Below are the code and all the weights of a small trained network. Each question names an input and a target symbol and asks about switching units off, where a switched-off unit gives its printed mean instead of its output.

import numpy as np


def w(rows, s, z=0):
    codes = np.array(rows[::2]) - 128.0
    scale = np.full(codes.shape[1], s)
    scale[-1] = z or s
    return codes * scale


def norm(h):
    return h / np.sqrt((h * h).mean(-1, keepdims=True) + 1e-5)


def f(y):
    return np.maximum(y, 0)


def softmax(a):
    e = np.exp(a - a.max(-1, keepdims=True))
    return e / e.sum(-1, keepdims=True)


def log_softmax(a):
    a = a - a.max(-1, keepdims=True)
    return a - np.log(np.exp(a).sum(-1, keepdims=True))


def net(x, mask):
    ids = ['ΘΠΣΦεζηλμξτ'.index(c) for c in x.split()]
    T = len(ids)
    res = E[ids] + P[:T]
    q, k, v = (norm(res) @ M[0].T for M in (Q, K, V))
    z = softmax(np.where(np.tri(T) > 0, q @ k.T / 2**0.5, -1e9)) @ v
    res = res + np.where(mask[0], z, O[0][:, -1]) @ O[0][:, :-1]
    y = f(norm(res) @ A[0][:, :-1].T + A[0][:, -1])
    res = res + np.where(mask[1:13], y, B[0][:, -1]) @ B[0][:, :-1]
    return log_softmax(norm(res)[-1] @ U[:, :-1].T + U[:, -1])


Q, K, V, O, A, B = {}, {}, {}, {}, {}, {}
E = w([
[124,143,118,213,128,133],'Θ',
[121,131,101,194,146,144],'Π',
[128,86,105,91,180,115],'Σ',
[115,75,59,133,115,183],'Φ',
[131,124,132,213,131,124],'ε',
[136,154,121,201,118,120],'ζ',
[56,115,137,181,65,105],'η',
[101,107,97,147,89,88],'λ',
[110,66,93,154,164,154],'μ',
[3,91,151,209,94,200],'ξ',
[129,174,89,147,147,143],'τ',
],0.023)
P = w([
[201,131,160,2,97,129],'0',
[164,181,76,154,116,107],'1',
[147,164,77,128,118,109],'2',
[136,152,70,118,131,98],'3',
[125,152,70,109,142,95],'4',
[110,157,77,108,148,91],'5',
[96,157,75,103,160,87],'6',
[98,155,71,91,146,98],'7',
],0.0096)
Q[0] = w([
[120,143,171,102,139,170],'head 1',
[83,5,94,66,70,112],'head 1',
],0.016)
K[0] = w([
[153,110,85,175,137,87],'head 1',
[9,154,60,131,194,83],'head 1',
],0.014)
V[0] = w([
[69,212,87,96,89,164],'head 1',
[119,111,121,166,143,245],'head 1',
],0.011)
O[0] = w([
[104,187,112,198,233,66,155],'head 1',
[64,245,78,124,67,114,253],'head 1',
],0.013,0.004)
A[0] = w([
[128,4,88,94,104,175,177],'neuron 1',
[96,68,93,202,106,112,122],'neuron 2',
[136,157,45,144,147,181,84],'neuron 3',
[191,70,130,41,94,35,5],'neuron 4',
[72,141,112,101,136,134,137],'neuron 5',
[100,216,121,200,93,172,85],'neuron 6',
[156,160,74,109,133,26,54],'neuron 7',
[133,125,164,176,117,89,171],'neuron 8',
[140,120,88,80,204,230,126],'neuron 9',
[115,107,184,57,44,230,3],'neuron 10',
[86,171,155,143,130,107,145],'neuron 11',
[28,73,142,16,137,165,173],'neuron 12',
],0.011,0.005)
B[0] = w([
[38,121,153,85,163,98,205],'neuron 1',
[196,153,123,97,119,127,219],'neuron 2',
[179,120,138,136,163,99,220],'neuron 3',
[197,189,49,153,151,109,144],'neuron 4',
[141,109,99,141,106,158,191],'neuron 5',
[133,119,167,80,159,144,255],'neuron 6',
[54,112,134,133,128,149,171],'neuron 7',
[88,123,136,93,71,145,168],'neuron 8',
[178,80,172,106,20,181,174],'neuron 9',
[111,131,155,249,135,109,151],'neuron 10',
[138,70,131,99,171,115,187],'neuron 11',
[103,159,79,161,156,177,182],'neuron 12',
],0.013,0.0091)
U = w([
[156,106,106,129,219,20,120],'Θ',
[93,54,207,60,81,117,106],'Π',
[218,97,121,217,191,125,49],'Σ',
[174,18,193,118,177,165,37],'Φ',
[116,156,102,30,74,83,21],'ε',
[247,79,142,145,76,133,141],'ζ',
[203,158,199,48,169,186,64],'η',
[162,170,123,125,9,186,3],'λ',
[84,135,144,127,179,105,189],'μ',
[119,180,104,165,152,113,99],'ξ',
[36,123,121,202,77,167,255],'τ',
],0.013,0.0028)

Each question gives the input, a string of symbols that net reads in full, and the target symbol t.
The units are the heads (2 rows each of Q, K, V and O) and the neurons (one row each of A and B). Each row of codes is followed by its name. A weight is (code - 128) times the scale printed after its matrix; where a second scale follows, it is the last column's (O, A, B and U).
mask holds one flag per unit, heads first, then neurons. A switched-off unit (its flag False) gives its mean, the last column of its rows in O or B, instead of its output. The means were averaged over made-up inputs and are rounded, as every weight is.
A unit's drop is (log p(t) with every unit on - log p(t) with that unit switched off) / (log p(t) with every unit on - log p(t) with every unit switched off).
The circuit of an input: a set's keep is (log p(t) with only the set's units on - log p(t) with every unit switched off) / (log p(t) with every unit on - log p(t) with every unit switched off). Starting from the 12 units with the biggest drops (on a tie, the unit counted first), units are removed one at a time, each time the one whose removal leaves the highest keep (on an exact tie, the one counted first), for as long as the keep stays at least 0.8.
circuit, biggest first: the units of the circuit, biggest drop first
unit that matters most: the unit with the biggest drop
top k neurons: the k neurons with the biggest drops, biggest first
drop of u: that unit's drop, to one decimal
input τ Θ η ε, target Θ: unit that matters most : head 1
input τ τ Σ Σ Π Φ λ, target Θ: top 4 neurons : [neuron 4; neuron 9; neuron 2; neuron 6]
input Π τ Φ, target Σ: circuit, biggest first : [head 1; neuron 1]
input ζ μ Φ Σ Θ ε τ τ, target ζ: circuit, biggest first : [head 1; neuron 9]
input ε Π ε ξ ξ μ ζ, target τ: circuit, biggest first : [head 1; neuron 10; neuron 1]
input ζ Θ λ, target Θ: circuit, biggest first : [head 1; neuron 9]
input ζ η ε τ Θ ε η ζ, target ζ: circuit, biggest first : [head 1; neuron 1]
input ξ μ ε η, target ε: top 4 neurons : [neuron 2; neuron 10; neuron 12; neuron 1]
input τ Θ ε Σ Φ, target Π: circuit, biggest first : [neuron 1; head 1]
input Θ μ λ ξ Φ Σ, target τ: circuit, biggest first : [neuron 12; neuron 6; neuron 7]
input Θ η ζ τ, target η: top 3 neurons : [neuron 6; neuron 3; neuron 1]
input η Φ Θ Π Π ε, target Σ: top 2 neurons : [neuron 1; neuron 6]
input Θ τ μ μ Σ ξ Σ Π, target η: circuit, biggest first : [neuron 6; head 1]
input τ ε τ τ η, target μ: top 2 neurons : [neuron 3; neuron 8]
input η μ μ Φ ε η, target Π: unit that matters most : neuron 11
input ε Θ ε, target τ: top 2 neurons : [neuron 10; neuron 1]
input μ μ η, target ε: top 2 neurons : [neuron 2; neuron 9]
input Φ η η, target Π: top 2 neurons : [neuron 8; neuron 3]
input Σ τ ξ μ Φ ζ τ Π, target Π: top 2 neurons : [neuron 1; neuron 9]
input ε η ζ λ Θ, target τ: top 2 neurons : [neuron 10; neuron 1]
input μ ξ μ ξ ε Σ Σ τ, target λ: top neuron : [neuron 1]
input Π Θ ζ η ε, target ε: drop of head 1 : 0.5
input τ ξ μ ζ, target Θ: drop of neuron 12 : 0.1
input ε Φ μ ξ ε ξ τ ε, target τ: drop of neuron 10 : 0.6
input μ Π Θ λ η Θ, target λ: drop of head 1 : 1.6
